Here is a tiny trained network, its code and every weight. The questions are about switching its units off for an input and a class, where a switched-off unit gives its printed mean instead of its output.

import numpy as np


def w(rows, s, z=0):
    codes = np.array(rows[::2]) - 128.0
    scale = np.full(codes.shape[1], s)
    scale[-1] = z or s
    return codes * scale


def norm(h):
    return h / np.sqrt((h * h).mean(-1, keepdims=True) + 1e-5)


def f(y):
    return np.maximum(y, 0)


def log_softmax(a):
    a = a - a.max(-1, keepdims=True)
    return a - np.log(np.exp(a).sum(-1, keepdims=True))


def net(x, mask):
    res = np.array(x, float).reshape(1, 6) / 4 @ E
    u = 0
    for l in range(2):
        y = f(norm(res) @ A[l][:, :-1].T + A[l][:, -1])
        res = res + np.where(mask[u : u + 13], y, B[l][:, -1]) @ B[l][:, :-1]
        u += 13
    return log_softmax(norm(res)[-1] @ U[:, :-1].T + U[:, -1])


A, B = {}, {}
E = w([
[133,254,104,92,115,114,210,145],'x0',
[171,87,52,134,114,99,200,93],'x1',
[37,114,126,81,67,83,121,69],'x2',
[196,154,114,58,96,188,71,67],'x3',
[103,130,118,161,52,185,140,157],'x4',
[183,84,248,93,63,117,192,138],'x5',
],0.0051)
A[0] = w([
[80,135,116,122,122,148,120,108,92],'L0N1',
[91,191,193,83,169,152,57,155,31],'L0N2',
[65,157,162,132,86,103,75,74,115],'L0N3',
[132,143,105,88,137,156,115,140,65],'L0N4',
[139,245,138,107,135,82,155,116,3],'L0N5',
[151,118,105,124,157,167,123,190,37],'L0N6',
[86,125,138,166,163,109,151,174,3],'L0N7',
[172,148,93,81,119,126,54,174,91],'L0N8',
[120,146,110,210,28,187,118,156,18],'L0N9',
[141,126,211,83,127,133,125,152,89],'L0N10',
[84,158,193,124,105,136,62,206,52],'L0N11',
[193,158,173,167,156,158,87,210,82],'L0N12',
[170,144,164,67,254,11,99,86,65],'L0N13',
],0.0089,0.0047)
B[0] = w([
[79,107,135,130,118,114,151,86,167],'L0N1',
[175,87,40,159,88,126,162,111,225],'L0N2',
[157,157,140,83,177,64,108,125,230],'L0N3',
[113,115,137,121,128,151,173,97,153],'L0N4',
[94,107,107,66,106,172,123,239,207],'L0N5',
[149,159,129,116,177,83,98,118,155],'L0N6',
[71,122,183,144,180,100,167,138,168],'L0N7',
[111,141,159,113,183,162,145,117,199],'L0N8',
[110,204,208,197,27,147,85,112,190],'L0N9',
[116,97,142,123,142,149,186,108,218],'L0N10',
[167,84,45,166,86,113,176,100,222],'L0N11',
[145,147,134,94,148,59,106,112,243],'L0N12',
[107,175,156,226,2,170,107,110,254],'L0N13',
],0.0087,0.0041)
A[1] = w([
[187,125,117,22,115,255,73,26,100],'L1N1',
[124,41,142,157,151,139,48,126,3],'L1N2',
[58,57,136,183,147,79,168,150,148],'L1N3',
[142,74,236,61,101,104,205,181,134],'L1N4',
[203,140,214,135,130,105,140,162,82],'L1N5',
[165,202,120,112,154,140,152,200,78],'L1N6',
[170,83,170,189,129,91,39,105,93],'L1N7',
[178,88,31,130,95,126,157,120,103],'L1N8',
[36,207,13,182,222,158,24,155,62],'L1N9',
[145,134,67,166,88,142,169,133,154],'L1N10',
[229,176,118,198,194,174,126,172,179],'L1N11',
[111,20,149,124,174,186,66,96,84],'L1N12',
[88,158,92,60,66,43,143,110,72],'L1N13',
],0.0076,0.0034)
B[1] = w([
[123,213,176,242,228,72,180,212,252],'L1N1',
[108,159,54,78,52,177,156,210,159],'L1N2',
[236,254,157,134,187,132,105,173,230],'L1N3',
[109,121,54,140,187,181,130,62,240],'L1N4',
[75,71,124,112,133,153,109,69,181],'L1N5',
[72,104,101,58,91,119,95,179,179],'L1N6',
[70,155,79,39,93,164,126,197,212],'L1N7',
[231,49,60,215,148,126,137,185,192],'L1N8',
[163,53,177,95,123,203,240,41,254],'L1N9',
[146,131,110,155,93,153,43,125,221],'L1N10',
[67,69,172,92,85,13,38,80,219],'L1N11',
[114,157,80,53,68,131,170,185,171],'L1N12',
[144,45,171,107,152,99,28,153,211],'L1N13',
],0.0068,0.0055)
U = w([
[85,161,170,175,29,167,85,97,255],'0',
[92,116,74,24,89,178,139,250,122],'1',
[132,56,139,117,164,208,211,14,109],'2',
[136,203,177,182,211,97,146,191,86],'3',
[193,72,68,186,100,89,85,145,84],'4',
[102,75,153,63,138,25,39,92,77],'5',
],0.014,0.0049)

Each question gives the input, the list of numbers given to net, and the class t.
The units are the neurons (one row each of A and B). Each row of codes is followed by its name. A weight is (code - 128) times the scale printed after its matrix; where a second scale follows, it is the last column's (A, B and U).
mask holds one flag per neuron, layer by layer. A switched-off neuron (its flag False) gives its mean, the last column of its row in B, instead of its output. The means were averaged over made-up inputs and are rounded, as every weight is.
A unit's drop is (log p(t) with every unit on - log p(t) with that unit switched off) / (log p(t) with every unit on - log p(t) with every unit switched off).
The circuit of an input: a set's keep is (log p(t) with only the set's units on - log p(t) with every unit switched off) / (log p(t) with every unit on - log p(t) with every unit switched off). Starting from the 12 units with the biggest drops (on a tie, the unit counted first), units are removed one at a time, each time the one whose removal leaves the highest keep (on an exact tie, the one counted first), for as long as the keep stays at least 0.8.
units of the circuit, in order: the units of the circuit, biggest drop first
most important unit: the unit with the biggest drop
k most important neurons: the k neurons with the biggest drops, biggest first
k most important neurons of layer l: the k neurons of layer l with the biggest drops, biggest first
input [-4,0,1,-7,-5,2], class 3: most important unit => L1N3
input [-5,-7,5,-7,-6,-7], class 2: 3 most important neurons of layer 1 => [L1N9; L1N1; L1N11]
input [-3,-7,-5,5,4,-5], class 4: 2 most important neurons => [L0N2; L0N11]
input [-6,-6,5,-6,7,8], class 2: 3 most important neurons of layer 0 => [L0N10; L0N13; L0N3]
input [-4,-6,4,5,-6,-6], class 0: 2 most important neurons => [L0N13; L1N4]
input [1,-7,-7,3,-5,-5], class 4: 2 most important neurons => [L0N2; L0N13]
input [-7,8,6,-8,-5,-8], class 2: 2 most important neurons of layer 1 => [L1N9; L1N1]
input [-8,2,0,0,-7,8], class 1: units of the circuit, in order => [L1N7; L1N12]
input [0,4,3,-6,5,5], class 3: 3 most important neurons => [L1N3; L0N13; L1N9]
input [7,-5,1,2,4,-3], class 1: 2 most important neurons of layer 0 => [L0N5; L0N13]
input [-7,-2,4,-6,0,8], class 2: 4 most important neurons => [L1N4; L0N10; L1N1; L1N6]
input [-6,-5,8,-8,-4,-7], class 3: 4 most important neurons => [L1N3; L1N11; L0N7; L0N12]
input [-7,2,-8,-8,2,8], class 2: 4 most important neurons of layer 1 => [L1N4; L1N5; L1N1; L1N13]
input [-1,-2,-1,8,1,7], class 3: most important unit => L1N1
input [-3,6,5,0,3,2], class 4: 2 most important neurons => [L1N8; L0N12]
input [-4,-7,6,-1,3,1], class 4: 3 most important neurons => [L0N11; L0N2; L1N8]
input [-7,7,6,1,1,-4], class 1: units of the circuit, in order => [L1N12; L0N11; L1N2]
input [7,6,-7,6,2,4], class 1: 2 most important neurons of layer 0 => [L0N5; L0N11]
input [4,-2,-7,-6,-7,-2], class 0: 2 most important neurons of layer 0 => [L0N13; L0N3]
input [1,-5,8,2,1,-8], class 2: most important unit => L1N9
